A = [-0.04 -5.10 -0.39 -5.56  3.43 -1.74 -0.99  8.00 -5.93 -5.08 -3.42  7.70]
Find the 1st entry from the left.
Answer: -0.04
Find the largest entry.
Answer: 8.00
The second entry from the left: -5.10
The entry just left of the largest entry -> -0.99
Find the entry just left of -5.56.
Answer: -0.39
Find the first entry from the right.
Answer: 7.70
Find the fourth entry.
Answer: -5.56
The 2nd entry from the right -> -3.42
Find the entry just right of 8.00.
Answer: -5.93

x =
684,614,538,515,557,472,378,565,733,657,503,481
969,860,296,211,676,783,605,474,458,431,561,786
288,181,493,879,788,423,255,556,834,654,277,271
Indices start at 0.
The bottom-right entry -> 271
The entry directly below the largest entry -> 288
Find the entry in the top-left corner.
A: 684
The entry in row 0 and column 1 is 614
The top-right entry: 481
The entry just right of 733 is 657
The entry at row 0, column 2 -> 538
Find the entry directly below 557.
A: 676
The entry directly below 614 is 860
The entry just left of 378: 472
The entry in row 2 and column 2 -> 493

B =
[-4.21 -4.09  2.27 -3.96  3.45 -3.54 -4.14 -2.99  3.30 -5.11 -5.13 -2.40
 -5.91]
Which number is the entry just left of -2.99?
A: -4.14
Which number is the entry just right of 3.45?
A: -3.54
Which number is the 3rd entry from the right?
A: -5.13
Which number is the 5th entry from the end?
A: 3.30
Which number is the second entry from the right?
A: -2.40
The 1st entry -> -4.21
The last entry -> -5.91
Which number is the second entry?
A: -4.09
The 5th entry -> 3.45
The 3rd entry from the left is 2.27

Read these off the array that follows.
1) Find the 2nd entry in reading order.
2) Find the entry just left of the smallest entry.
3) Find the entry just left of -0.11.
[[0.00, 0.10, -0.17, 0.22, 0.04, -0.11], [0.18, 0.10, -0.18, 0.02, 0.16, -0.13]]
1) 0.10
2) 0.10
3) 0.04

Questions about the table below.
1) Report the first entry of the smallest entry's row.
2) Report the largest entry.
3) Report the entry just right of the largest entry.
4) Report the last entry, reading row by row.
5) Report the third entry from the end, reading row by row.
6) Report the top-right entry.
7) Report the entry just left of 2.43.
8) Report the entry just right of 4.99.
[[-0.86  2.15  4.85 -0.14  8.08  1.69  2.33]
 [ 0.91  1.72  3.97  2.43  4.99  1.46  0.20]]
1) -0.86
2) 8.08
3) 1.69
4) 0.20
5) 4.99
6) 2.33
7) 3.97
8) 1.46

a = [ 48 -29 -33  -7 -40 -19   1  -4  43 -34 -27 -23]
Which number is the entry just right of the largest entry? -29
The entry just right of -19: 1

data = -0.20,-0.03,-0.17,-0.06,-0.16,0.13,-0.05,0.06,0.12,0.07,-0.05
Report the largest entry.
Answer: 0.13
The first entry from the left is -0.20
The entry just left of the centre entry is -0.16
The second entry from the right is 0.07
The first entry from the right -> -0.05
Report the entry just right of the centre entry.
Answer: -0.05
Report the third entry from the left.
Answer: -0.17
The 3rd-last entry -> 0.12

grid =
5.26	2.18	-3.42	-5.40
3.69	-3.96	4.32	-2.63
-0.03	-6.32	2.78	-5.50
4.27	-3.49	2.83	-2.72
5.29	6.28	-6.18	-1.77
-1.81	-0.86	4.59	6.66
Rows and columns are numbered from 0.
Find the entry just left of the largest entry.
4.59
Find the entry at row 0, column 0.
5.26
Find the entry directly above the smallest entry.
-3.96
The entry just left of -0.86: -1.81
The entry just left of the smallest entry: -0.03
The bottom-right entry: 6.66
The entry at row 2, column 2 is 2.78
The top entry of the column that holds the largest entry: -5.40
The entry directly above -3.49 -> -6.32
Find the entry directly above -6.18.
2.83
Find the entry directly below -5.50.
-2.72
The entry directly below 5.26: 3.69
The entry at row 0, column 1: 2.18
Find the entry at row 0, column 2.
-3.42
The entry directly below -3.49: 6.28
